[155 155 162 155 155] -> (24)
[148  87  97 122 148] -> (73)
[125 125 101 125  84] -> (105)
[ 94 107 154  71  94] -> (89)
[ 95 167 123 129 170] -> (201)
[133 158 158 158 126] -> (99)
[ 99 134 173 134  99] -> (169)
howmany (169): [133]
0
howmany (99): [158]
3
howmany (105): [125]
3
howmany (73): [122]
1
howmany (89): [94]
2
howmany (169): [173]
1
howmany (24): [155]
4

[143 157 144 167 139 161 150 133 167 106 106  93 126 133 160  99 132 167
 120 136 114 140 133 110 141 138 128 160 109 154 149 122 125 117 132 101
 125 128 132  96 124 110 106 134 126 122 129 163  99 162 129 174 118 109
 115 134 161 125 121 117 163 111] -> (184)
[133 157 144 167 139 161 150 133 167 106 106  93 126 133 160  99 132 167
 120 136 114 140 133 110 141 138 128 160 109 154 149 122 125 117 132 101
 125 128 132  96 124 110 106 134 126 122 129 163  99 162 129 174 118 109
 127 134 161 125 121 117 163 111] -> (73)
[143 157 144 167 139 161 150 133 167 106 106  93 126 133 160  99 132 167
 120 136 114 140 133 110 141 138 128 160 109 120 149 122 125 117 132 101
 125 163 130 109 141 123 119 113 128 149 144  76 118 126 155  78 125 119
 134 135 151 159 148 128  98 126] -> (169)
howmany (184): [106]
3
howmany (169): [133]
3

[162 172 121 135 139 128 124 130 146  93 113 151 154 151 147 151 108 116
 134 155 148 150 123 126 123 126 134 108  91 137 123 127 151 175 150 128
 139] = (169)
[151 114  98 132 151  98 129 152  86 139 113 119 109 170 101  98  99 134
 126 132 115 138 115 123 126 186 133 127 120 115 140 122 128  93 116 146
 103] = (89)
[138 130 106  92 182 117 123 139 146 138 149  76 153  94 143 130 123 114
 124  79 127 124 125 133  93 147 145 124 125 107 113 138 116 168 125 111
 137] = (109)
[146 143 133 123 163 169 143 107 145 138 139 114 139 117 154 159 165 145
 113 156 143 122 132 123 152 123 127 150 131 157 106 127  96 183 131 128
 144] = (24)
[ 92 130 106 137 182 117 123 139 146 138 149  76 153  94 143 130 123 114
 124 166 125 114 129 102 145 169 128 117 127 132 131 121 122 123 139 144
 103] = (73)
howmany (169): [151]
4
howmany (109): [138]
3

[ 99 152 109 106 146 127 109 109 101 109 107 140 139 150 130 129 101 128
 120 179  95] = (109)
[149 119 142 131 111 128 132  94 142 156 156  87 127 115 113 102 128 130
 151 121 128] = (169)
[126 158  95  95 154 141 129  86 126 122  94 110 174 117 114 103 154 154
 142 126 126] = (99)
howmany (99): [126]
4
howmany (99): [129]
1
howmany (99): [142]
1

[141 121 143 139 148 139 116 123 129 108 152 118  98 116 101 106 103 138
  98 142 116 129 127 152  80 137 106 146  96  98 118 146 111 152 111 161
  83 129 155 146 146 121 127 148 116  98 127 128 148 117 113 104 138 145
 146 100 104 158 115  98 145 150  94] -> (112)
[141 121 143 139 155 139 116 123 129 108 127 134 146 116 135 153 103 138
 117 142 116 129 127 152  80 137 106 139  96  98 118 139 111 152 111 161
 125 129 155 131 146 121 127 148 116 135 127 128 148 117 113 104 138 145
 146 141 136 139 119  95 121  97 101] -> (73)
[144 152 104 124 156 115  97 109 107  99 101 112 143 140 116 116 148 133
 129 118 178 115 127  95 148 141 101 136 113 125 122 101 106 134  92 145
 121 138 107 126 138  98 119 100 145 135 151 147 148 126 110 141 148 144
 148 100 104 158 115 122 104 113 101] -> (99)
howmany (99): [141]
2
howmany (99): [101]
4
howmany (73): [134]
1
howmany (112): [98]
5
howmany (73): [97]
1
howmany (99): [126]
2
howmany (73): [145]
1

[122  96 122 124] -> (99)
[123 123 125 125] -> (109)
[136 125 115 132] -> (184)
[127  95 115 123] -> (169)
[129 109 121 130] -> (201)
[126 113 123 122] -> (89)
[124 124 124 124] -> (190)
[129 108 123 128] -> (105)
[126 113 123 130] -> (73)
[132 123 114 119] -> (112)
howmany (190): [124]
4
howmany (99): [124]
1
howmany (109): [125]
2
howmany (201): [130]
1

[163 102 145 112] = (184)
[163  98  99 133] = (201)
[118 147 117 140] = (82)
[ 88 177 113 161] = (109)
[128 105  92  98] = (89)
[118 157 171 117] = (112)
[113 158 158 142] = (99)
[ 63 169 103 178] = (169)
[183 132 160 126] = (190)
[177 177 138 177] = (105)
howmany (105): [177]
3
howmany (99): [157]
0

[ 74 133 134 106 131  74 133 133]  (99)
[107 127 130 133 137 120 135 142]  (82)
[142 141 127 141 127 141 124 121]  (24)
[129 114 114 128 129 156 127 129]  (73)
howmany (24): [127]
2
howmany (24): [142]
1
howmany (99): [134]
1
howmany (73): [129]
3
howmany (82): [129]
0

[133 119 135 127 142 133 131 122 128 129 135 144 121 135 109 145 141 102
 137 134 139] : (24)
[138 115 123 131 126 138 129 141 137 129 124 126 138 138 132 148 139 137
 138 115 126] : (190)
[122 127 132 130 136 130 109  96 119 111 133 137 129 130 128 128 131 120
  72  99 131] : (169)
[137  96 121 127 122 120 137 108 132 131 123 122 125 123 116 119 122 109
 111  94 120] : (99)
[116 105 142 118 138 148 131 131 129 136 137 137 114 110 107 105 112 104
 161 134 140] : (201)
[133 147 119 134 122 115 128 137 125 126 122 123 138 139 144 142 137 150
 124 137 120] : (109)
[132 131 126 129 133 122 133 131 121 131 128 136 127 132 124 136 134 124
 140 143 128] : (105)
[116 105 142 118 138 148 131 131 129 136 137 131 128 132 131 136 134 133
 145 161 132] : (89)
howmany (190): [138]
5
howmany (169): [127]
1

